After every row comes roughly how far along a hidden order it lies, from 0 to 10.
In the rows, zero is written as 128.
[146 130 161  75 151 101 137 140 127 130  85 137 118 133 151 138 115 139
 123 117 175 132 149 138 164 138 133 132  75 137  97 112 114  97] => 4
[145 111  77 106 118 107 112  60 120 152  96 179 147 100 164  90 118 140
 121 160 167 217 145 149 135 167  86 106 139 120  62 150 112  96] => 0
[168 153  79  88 107 145 103 128  60 130 105 146 104 166  80  95 138 153
  79 124 152 110 131 186 162  99  76 113 118 147 139 149 141  89] => 8
[183 130 128  93 136 123 145 158  40 137  89 178 104 133 143 113 136 143
 122 105 211  77 135 173 194 111 118 133  97 127 109 139 107 105] => 10
[173 128 133  92 125 117 133 174  81 140  96 158 116 143 132 120 187 142
 105 107 209  96 122 160 155 105 171 119  71 126 103 122  99  93] => 8
[138 136  85  96 113 104 151  91  98  94  21 135 126 115 174 148  54 142
 178 121 135 142 171 136 164 167  67 135 160 127  95 141 170 158] => 3
[157 128 103 101 130 125  94 125  90 164 145 160 124 136 135  78 184 141
  85 135 180 148 119 143 150 115 128 112  81 136  89 134  89  80] => 5
[162 121 105  91 102  90 148 116 107  92  28 140 140 126 156 167 118 142
 148 118 183 159 158 166 133 164 118 111 109 124  86 126 150 127] => 2
[132 141 172  82 149 125 140 138 131 119 111 133 107 134 116 145  70 137
 128 115 131  98 149 144 167 128 100 145 133 143 156 129 143 116] => 5
[163 135 147  90 134 139 143 169  77 132 106 165 100 140 104 130 117 143
 110 103 175  52 128 176 176 105 116 132 128 132 158 141 127 108] => 9
[155 128 139  77 135 103 144 126  99 129  59 152 120 128 159 131 105 145
 133 116 181 128 154 153 169 140 111 130  96 132  93 131 125 107] => 5
[156 130 169  93 139 117 141 185  95 138 109 147 113 144 136 133 172 132
 115 102 187  79 121 145 163 104 178 131  68 129 126 111 102 102] => 8
[145 103  85 105 121  92 142  70 123 137  72 179 151  83 194 109  81 135
 154 140 181 191 160 151 142 184  96 117 164 115  75 146 128 117] => 1
[138 133  99 102 127 105 139 113  91 114  49 130 124 133 189 127 110 138
 164 127 156 149 154 110 161 146 106 138  79 123  57 127 125 143] => 3
[133 145 131  94 157 154 130 131  68 165 132 167  93 136 126  76  96 141
 118 126 129  79 127 129 201  93  84 153 132 132 137 153 113 112] => 8
[179 145  91  62 116 131 109 131  55 143  87 170 103 157 107  87 148 161
  78 123 181 112 134 189 182 104  94 114  99 142 111 148 119  72] => 8
[152 119 111 124  99  97 143 117 136  81  52 108 150 124 133 184 118 133
 147 120 163 157 150 164  98 163 118 108 128 125 113 127 161 137] => 1
[162 128 112  85 122 108 137 124  89 127  61 159 122 130 148 127 118 145
 122 121 180 135 148 164 161 139 111 120 105 129 100 138 125 105] => 5
[110 151  78 117  93 115 124  80 145  66  51  70 141 161 129 171  79 142
 159 133  72 167 158 117 100 156  63 124 119 143 104 125 191 167] => 0
[192 129 120  87 113 120 151 162  57 121  79 167 114 138 123 139 135 146
 114  98 205  67 135 198 171 119 122 119 117 128 132 138 131 106] => 10
